Below is a small trained network, with its code and all its weights. Each question gives an input and a target symbol and asks what happens when units are switched off, that is, made to give their printed mean instead of their output.

import numpy as np


def w(rows, s, z=0):
    codes = np.array(rows[::2]) - 128.0
    scale = np.full(codes.shape[1], s)
    scale[-1] = z or s
    return codes * scale


def f(y):
    return np.maximum(y, 0)


def softmax(a):
    e = np.exp(a - a.max(-1, keepdims=True))
    return e / e.sum(-1, keepdims=True)


def log_softmax(a):
    a = a - a.max(-1, keepdims=True)
    return a - np.log(np.exp(a).sum(-1, keepdims=True))


def net(x, mask):
    ids = ['αγζηθλμξπστφψ'.index(c) for c in x.split()]
    T = len(ids)
    res = E[ids] + P[:T]
    r = res
    for j in range(3):
        rows = slice(2 * j, 2 * j + 2)
        q, k, v = (r @ M[0][rows].T for M in (Q, K, V))
        z = softmax(np.where(np.tri(T) > 0, q @ k.T / 2**0.5, -1e9)) @ v
        o = O[0][rows]
        res = res + np.where(mask[j], z, o[:, -1]) @ o[:, :-1]
    y = f(res @ A[0][:, :-1].T + A[0][:, -1])
    res = res + np.where(mask[3:7], y, B[0][:, -1]) @ B[0][:, :-1]
    return log_softmax(res[-1] @ U[:, :-1].T + U[:, -1])


Q, K, V, O, A, B = {}, {}, {}, {}, {}, {}
E = w([
[88,138,37,98,94,227],'α',
[44,147,167,144,99,149],'γ',
[112,150,134,71,131,161],'ζ',
[133,102,97,129,156,62],'η',
[219,86,141,80,130,108],'θ',
[98,173,66,131,140,183],'λ',
[71,109,152,149,149,187],'μ',
[97,151,158,122,114,71],'ξ',
[101,130,121,1,188,43],'π',
[177,59,62,183,64,115],'σ',
[130,105,50,150,125,79],'τ',
[86,48,93,73,68,164],'φ',
[93,48,191,118,136,158],'ψ',
],0.022)
P = w([
[255,176,114,188,172,244],'0',
[211,163,108,173,171,209],'1',
[176,151,116,159,161,172],'2',
[114,141,121,147,159,155],'3',
[133,136,118,142,143,124],'4',
[107,133,120,130,138,109],'5',
[91,128,125,125,130,89],'6',
[68,126,124,118,128,70],'7',
[58,118,129,114,118,52],'8',
[38,113,129,113,108,36],'9',
],0.0091)
Q[0] = w([
[232,47,207,135,124,127],'H0',
[137,94,12,182,124,50],'H0',
[107,195,4,114,105,79],'H1',
[50,99,137,147,39,160],'H1',
[151,60,50,158,45,159],'H2',
[108,221,61,209,140,99],'H2',
],0.018)
K[0] = w([
[190,55,158,121,120,175],'H0',
[185,113,82,212,139,97],'H0',
[132,142,4,88,152,113],'H1',
[49,87,148,144,76,99],'H1',
[133,66,49,134,108,149],'H2',
[106,213,90,180,99,82],'H2',
],0.023)
V[0] = w([
[82,54,97,94,87,149],'H0',
[87,46,125,195,164,78],'H0',
[104,73,88,96,93,90],'H1',
[88,126,212,194,171,126],'H1',
[123,74,220,2,34,72],'H2',
[189,119,163,24,184,204],'H2',
],0.0087)
O[0] = w([
[183,112,119,112,153,166,184],'H0',
[122,95,174,108,183,95,184],'H0',
[106,123,164,117,146,78,207],'H1',
[147,128,1,169,128,50,3],'H1',
[203,161,39,188,86,181,75],'H2',
[121,114,56,124,119,57,115],'H2',
],0.0077,0.0052)
A[0] = w([
[127,188,150,219,238,173,116],'N0',
[218,191,149,104,242,86,253],'N1',
[173,135,166,254,171,178,91],'N2',
[138,240,132,88,194,133,216],'N3',
],0.015,0.0019)
B[0] = w([
[59,113,53,201,85,71,213],'N0',
[8,80,153,142,77,197,252],'N1',
[148,141,72,241,117,180,184],'N2',
[120,167,177,176,189,165,253],'N3',
],0.013,0.0048)
U = w([
[89,162,124,64,163,198,2],'α',
[108,205,164,169,27,73,95],'γ',
[163,190,167,86,171,181,134],'ζ',
[102,80,170,120,153,79,124],'η',
[151,100,131,99,68,170,109],'θ',
[129,226,124,112,225,117,117],'λ',
[101,160,68,141,124,64,106],'μ',
[133,193,198,198,162,107,54],'ξ',
[121,98,121,177,159,212,179],'π',
[196,63,143,186,217,148,113],'σ',
[116,99,170,122,152,88,217],'τ',
[144,88,115,69,48,155,79],'φ',
[150,72,47,150,254,114,109],'ψ',
],0.0086,0.0099)

Each question gives the input, a string of symbols that net reads in full, and the target symbol t.
The units are the heads (2 rows each of Q, K, V and O) and the neurons (one row each of A and B). Each row of codes is followed by its name. A weight is (code - 128) times the scale printed after its matrix; where a second scale follows, it is the last column's (O, A, B and U).
mask holds one flag per unit, heads first, then neurons. A switched-off unit (its flag False) gives its mean, the last column of its rows in O or B, instead of its output. The means were averaged over made-up inputs and are rounded, as every weight is.
A unit's drop is (log p(t) with every unit on - log p(t) with that unit switched off) / (log p(t) with every unit on - log p(t) with every unit switched off).
The circuit of an input: a set's keep is (log p(t) with only the set's units on - log p(t) with every unit switched off) / (log p(t) with every unit on - log p(t) with every unit switched off). Starting from all 7 units, units are removed one at a time, each time the one whose removal leaves the highest keep (on an exact tie, the one counted first), for as long as the keep stays at least 0.8.
units of the circuit, in order: the units of the circuit, biggest drop first
top k neurons: the k neurons with the biggest drops, biggest first
which heads matter: for each layer, one digit per head in row order, 1 if its drop is at least 0.15 and else 0, layers parted by /
drop when u is switched off: that unit's drop, to one decimal
input φ τ ζ γ, target μ: top 3 neurons => N0, N1, N3
input α ζ τ φ φ ζ τ θ σ, target σ: which heads matter => 101
input μ ψ φ ψ ξ φ θ, target φ: units of the circuit, in order => N1, N3, H2
input σ α μ μ τ τ α ξ ψ π, target π: which heads matter => 001
input σ φ φ μ ζ τ π ζ α ξ, target ξ: top 3 neurons => N3, N1, N2
input ξ γ α τ η π α ζ, target ζ: which heads matter => 010
input φ α φ α, target α: top 2 neurons => N2, N0
input λ τ η, target η: top 2 neurons => N1, N2
input μ τ ψ η ξ, target π: top neuron => N2
input θ φ φ ζ μ α ξ, target ξ: units of the circuit, in order => H2, N3, H1
input ζ λ φ, target φ: top 2 neurons => N3, N2
input τ γ τ φ γ ψ μ, target μ: units of the circuit, in order => N0, H1
input φ φ τ α ξ, target π: units of the circuit, in order => H2, N2
input λ λ π φ μ α φ σ ψ, target ψ: units of the circuit, in order => H1, H2, N1
input φ ψ λ, target λ: units of the circuit, in order => H2, N3
input γ τ ζ φ α μ ζ, target ζ: top 3 neurons => N0, N3, N1
input ψ ζ γ σ π η α, target ζ: drop when H0 is switched off => 0.0
input τ γ μ ψ, target ψ: drop when H1 is switched off => 0.4
input α ψ ξ α ψ ζ ψ τ μ, target μ: drop when H2 is switched off => 0.1
input ψ τ τ, target η: drop when H2 is switched off => 0.6
